Below are the code and all the weights of a small trained network. Each question names an input and a class and asks about switching units off, where a switched-off unit gives its printed mean instead of its output.

import numpy as np


def w(rows, s, z=0):
    codes = np.array(rows[::2]) - 128.0
    scale = np.full(codes.shape[1], s)
    scale[-1] = z or s
    return codes * scale


def norm(h):
    return h / np.sqrt((h * h).mean(-1, keepdims=True) + 1e-5)


def f(y):
    return y / 2 * (1 + np.tanh(0.7978845608 * (y + 0.044715 * y**3)))


def log_softmax(a):
    a = a - a.max(-1, keepdims=True)
    return a - np.log(np.exp(a).sum(-1, keepdims=True))


def net(x, mask):
    res = np.array(x, float).reshape(1, 3) / 4 @ E
    u = 0
    for l in range(4):
        y = f(norm(res) @ A[l][:, :-1].T + A[l][:, -1])
        res = res + np.where(mask[u : u + 5], y, B[l][:, -1]) @ B[l][:, :-1]
        u += 5
    return log_softmax(norm(res)[-1] @ U[:, :-1].T + U[:, -1])


A, B = {}, {}
E = w([
[8,238,84,64,103,158],'x0',
[181,209,109,76,58,85],'x1',
[176,58,76,204,8,155],'x2',
],0.011)
A[0] = w([
[94,172,77,122,190,152,59],'0.n0',
[63,223,103,126,157,145,89],'0.n1',
[123,98,254,73,93,132,32],'0.n2',
[85,222,146,87,59,131,4],'0.n3',
[134,96,148,159,184,83,162],'0.n4',
],0.0078,0.0041)
B[0] = w([
[141,88,104,161,25,254,173],'0.n0',
[203,55,209,150,99,245,253],'0.n1',
[188,88,103,68,97,223,106],'0.n2',
[228,147,84,147,80,162,205],'0.n3',
[105,46,57,54,169,108,198],'0.n4',
],0.0084,0.0038)
A[1] = w([
[169,86,134,120,136,162,168],'1.n0',
[140,145,74,149,12,101,3],'1.n1',
[182,87,125,165,128,108,150],'1.n2',
[163,160,8,126,79,174,55],'1.n3',
[38,239,130,1,38,156,91],'1.n4',
],0.0081,0.0055)
B[1] = w([
[69,73,113,151,206,9,200],'1.n0',
[145,180,25,127,102,83,174],'1.n1',
[203,59,2,173,174,15,192],'1.n2',
[48,238,22,77,241,27,180],'1.n3',
[229,56,57,228,165,157,253],'1.n4',
],0.0061,0.0051)
A[2] = w([
[4,96,168,132,139,155,2],'2.n0',
[86,133,156,85,166,159,115],'2.n1',
[187,156,194,57,200,94,36],'2.n2',
[91,195,132,102,111,188,60],'2.n3',
[118,134,125,135,137,199,107],'2.n4',
],0.013,0.0037)
B[2] = w([
[6,163,220,138,154,60,254],'2.n0',
[97,124,63,139,114,131,217],'2.n1',
[140,164,185,58,45,170,235],'2.n2',
[196,70,107,160,211,196,208],'2.n3',
[105,111,126,118,114,181,228],'2.n4',
],0.012,0.0044)
A[3] = w([
[143,100,139,156,201,148,89],'3.n0',
[134,253,102,104,14,113,115],'3.n1',
[200,140,193,59,149,95,45],'3.n2',
[133,111,95,59,163,211,205],'3.n3',
[211,97,63,211,145,104,8],'3.n4',
],0.012,0.0018)
B[3] = w([
[179,210,124,82,22,147,174],'3.n0',
[44,247,180,131,36,100,223],'3.n1',
[160,64,141,72,119,186,169],'3.n2',
[171,136,80,160,162,134,200],'3.n3',
[98,120,120,205,156,77,254],'3.n4',
],0.012,0.008)
U = w([
[6,112,167,122,176,131,145],'0',
[171,62,134,44,160,109,109],'1',
[122,127,136,124,127,108,1],'2',
[151,174,206,71,53,125,105],'3',
[154,66,109,181,134,39,187],'4',
[162,140,89,157,163,193,184],'5',
[82,223,87,156,78,74,128],'6',
],0.022,0.0081)

Each question gives the input, the list of numbers given to net, and the class t.
The units are the neurons (one row each of A and B). Each row of codes is followed by its name. A weight is (code - 128) times the scale printed after its matrix; where a second scale follows, it is the last column's (A, B and U).
mask holds one flag per neuron, layer by layer. A switched-off neuron (its flag False) gives its mean, the last column of its row in B, instead of its output. The means were averaged over made-up inputs and are rounded, as every weight is.
A unit's drop is (log p(t) with every unit on - log p(t) with that unit switched off) / (log p(t) with every unit on - log p(t) with every unit switched off).
The circuit of an input: a set's keep is (log p(t) with only the set's units on - log p(t) with every unit switched off) / (log p(t) with every unit on - log p(t) with every unit switched off). Starting from the 12 units with the biggest drops (on a tie, the unit counted first), units are removed one at a time, each time the one whose removal leaves the highest keep (on an exact tie, the one counted first), for as long as the keep stays at least 0.8.
circuit, biggest first: the units of the circuit, biggest drop first
most important unit: the unit with the biggest drop
top k neurons: the k neurons with the biggest drops, biggest first
top k neurons in layer l: the k neurons of layer l with the biggest drops, biggest first
drop of u: that unit's drop, to one decimal
input [-4,-7,-4], class 1: top 3 neurons -> [3.n1; 3.n4; 3.n0]
input [-7,-3,-3], class 1: most important unit -> 1.n4
input [-5,4,-1], class 1: top 2 neurons -> [1.n4; 3.n2]
input [6,5,-2], class 5: circuit, biggest first -> [2.n3; 0.n1]
input [0,-5,2], class 0: top 4 neurons -> [1.n4; 0.n3; 0.n1; 2.n0]
input [-5,-1,-2], class 1: top 2 neurons -> [1.n4; 0.n0]
input [7,1,2], class 5: top 2 neurons -> [0.n1; 2.n3]
input [-8,6,-4], class 1: top 3 neurons in layer 3 -> [3.n2; 3.n1; 3.n0]
input [-6,3,-7], class 3: top 2 neurons in layer 2 -> [2.n2; 2.n3]
input [-8,7,-7], class 3: top 2 neurons in layer 2 -> [2.n2; 2.n3]
input [-6,1,-6], class 1: top 2 neurons -> [0.n4; 3.n1]
input [-4,3,-4], class 3: drop of 2.n2 -> 2.0
input [1,1,-4], class 5: drop of 0.n0 -> 0.4
input [-1,2,-6], class 3: circuit, biggest first -> [2.n2]
input [8,-5,1], class 5: drop of 2.n3 -> 0.2
